Below is a small trained network, with its code and all its weights. Each question gives an input and a class and asks what happens when units are switched off, that is, made to give their printed mean instead of their output.

import numpy as np


def w(rows, s, z=0):
    codes = np.array(rows[::2]) - 128.0
    scale = np.full(codes.shape[1], s)
    scale[-1] = z or s
    return codes * scale


def f(y):
    return y / 2 * (1 + np.tanh(0.7978845608 * (y + 0.044715 * y**3)))


def log_softmax(a):
    a = a - a.max(-1, keepdims=True)
    return a - np.log(np.exp(a).sum(-1, keepdims=True))


def net(x, mask):
    res = np.array(x, float).reshape(1, 5) / 4 @ E
    y = f(res @ A[0][:, :-1].T + A[0][:, -1])
    res = res + np.where(mask, y, B[0][:, -1]) @ B[0][:, :-1]
    return log_softmax(res[-1] @ U[:, :-1].T + U[:, -1])


A, B = {}, {}
E = w([
[72,124,145,236,2],'x0',
[126,130,125,131,126],'x1',
[135,183,82,50,66],'x2',
[124,212,251,127,131],'x3',
[175,76,186,83,118],'x4',
],0.0093)
A[0] = w([
[144,64,116,154,32,133],'neuron 0',
[134,109,142,160,254,195],'neuron 1',
[112,215,209,127,145,230],'neuron 2',
[180,76,145,170,185,208],'neuron 3',
[210,196,150,112,137,29],'neuron 4',
[90,13,148,170,109,104],'neuron 5',
[89,220,190,99,149,185],'neuron 6',
[102,139,157,112,13,82],'neuron 7',
[177,158,91,95,142,48],'neuron 8',
[125,102,129,206,71,251],'neuron 9',
[49,164,201,118,163,129],'neuron 10',
[141,181,214,165,149,179],'neuron 11',
[91,149,209,161,130,4],'neuron 12',
[119,159,171,108,179,136],'neuron 13',
[164,236,204,99,166,154],'neuron 14',
[118,77,158,227,136,70],'neuron 15',
[142,79,67,41,86,212],'neuron 16',
[64,82,215,190,117,125],'neuron 17',
[152,143,177,108,210,195],'neuron 18',
[68,120,222,150,114,116],'neuron 19',
],0.0098,0.0029)
B[0] = w([
[96,65,79,168,111,222],'neuron 0',
[255,57,104,198,62,237],'neuron 1',
[118,188,178,148,103,252],'neuron 2',
[144,78,118,203,128,206],'neuron 3',
[93,176,109,103,98,166],'neuron 4',
[91,95,155,155,159,215],'neuron 5',
[156,179,146,112,95,229],'neuron 6',
[150,114,170,182,92,216],'neuron 7',
[50,207,133,38,147,161],'neuron 8',
[97,91,128,176,155,254],'neuron 9',
[105,201,168,133,112,199],'neuron 10',
[170,181,154,100,139,234],'neuron 11',
[83,178,196,44,164,186],'neuron 12',
[147,184,108,106,96,181],'neuron 13',
[123,230,118,131,78,250],'neuron 14',
[35,125,122,121,159,215],'neuron 15',
[144,136,165,96,218,231],'neuron 16',
[109,133,124,130,210,238],'neuron 17',
[152,124,114,158,92,224],'neuron 18',
[131,209,178,114,186,213],'neuron 19',
],0.008,0.0075)
U = w([
[158,69,35,170,68,232],'0',
[93,188,155,87,255,200],'1',
[177,188,159,211,83,156],'2',
[134,187,97,57,28,15],'3',
[75,93,88,184,175,2],'4',
],0.0098,0.0056)

Each question gives the input, the list of numbers given to net, and the class t.
The units are the neurons (one row each of A and B). Each row of codes is followed by its name. A weight is (code - 128) times the scale printed after its matrix; where a second scale follows, it is the last column's (A, B and U).
mask holds one flag per neuron, in row order. A switched-off neuron (its flag False) gives its mean, the last column of its row in B, instead of its output. The means were averaged over made-up inputs and are rounded, as every weight is.
A unit's drop is (log p(t) with every unit on - log p(t) with that unit switched off) / (log p(t) with every unit on - log p(t) with every unit switched off).
The circuit of an input: a set's keep is (log p(t) with only the set's units on - log p(t) with every unit switched off) / (log p(t) with every unit on - log p(t) with every unit switched off). Starting from the 12 units with the biggest drops (on a tie, the unit counted first), units are removed one at a time, each time the one whose removal leaves the highest keep (on an exact tie, the one counted first), for as long as the keep stays at least 0.8.
units of the circuit, in order: the units of the circuit, biggest drop first
top k neurons: the k neurons with the biggest drops, biggest first
drop when u is switched off: that unit's drop, to one decimal
input [1,6,7,-2,-6], class 0: units of the circuit, in order -> [neuron 19; neuron 2]
input [-3,7,5,-8,-5], class 1: units of the circuit, in order -> [neuron 16]
input [-1,-5,0,-3,-4], class 0: units of the circuit, in order -> [neuron 19; neuron 12; neuron 2]
input [-8,4,0,-6,-8], class 0: top 2 neurons -> [neuron 1; neuron 19]
input [4,7,-3,-7,2], class 4: top 2 neurons -> [neuron 1; neuron 5]
input [1,5,-5,5,-1], class 1: top 2 neurons -> [neuron 12; neuron 17]
input [2,-5,-8,0,4], class 4: top 3 neurons -> [neuron 3; neuron 1; neuron 16]
input [-8,5,-1,1,1], class 2: drop when neuron 1 is switched off -> 0.2
input [-2,-1,4,-7,-4], class 1: drop when neuron 1 is switched off -> 0.2
input [-7,-4,-4,-7,-5], class 0: drop when neuron 1 is switched off -> 0.2
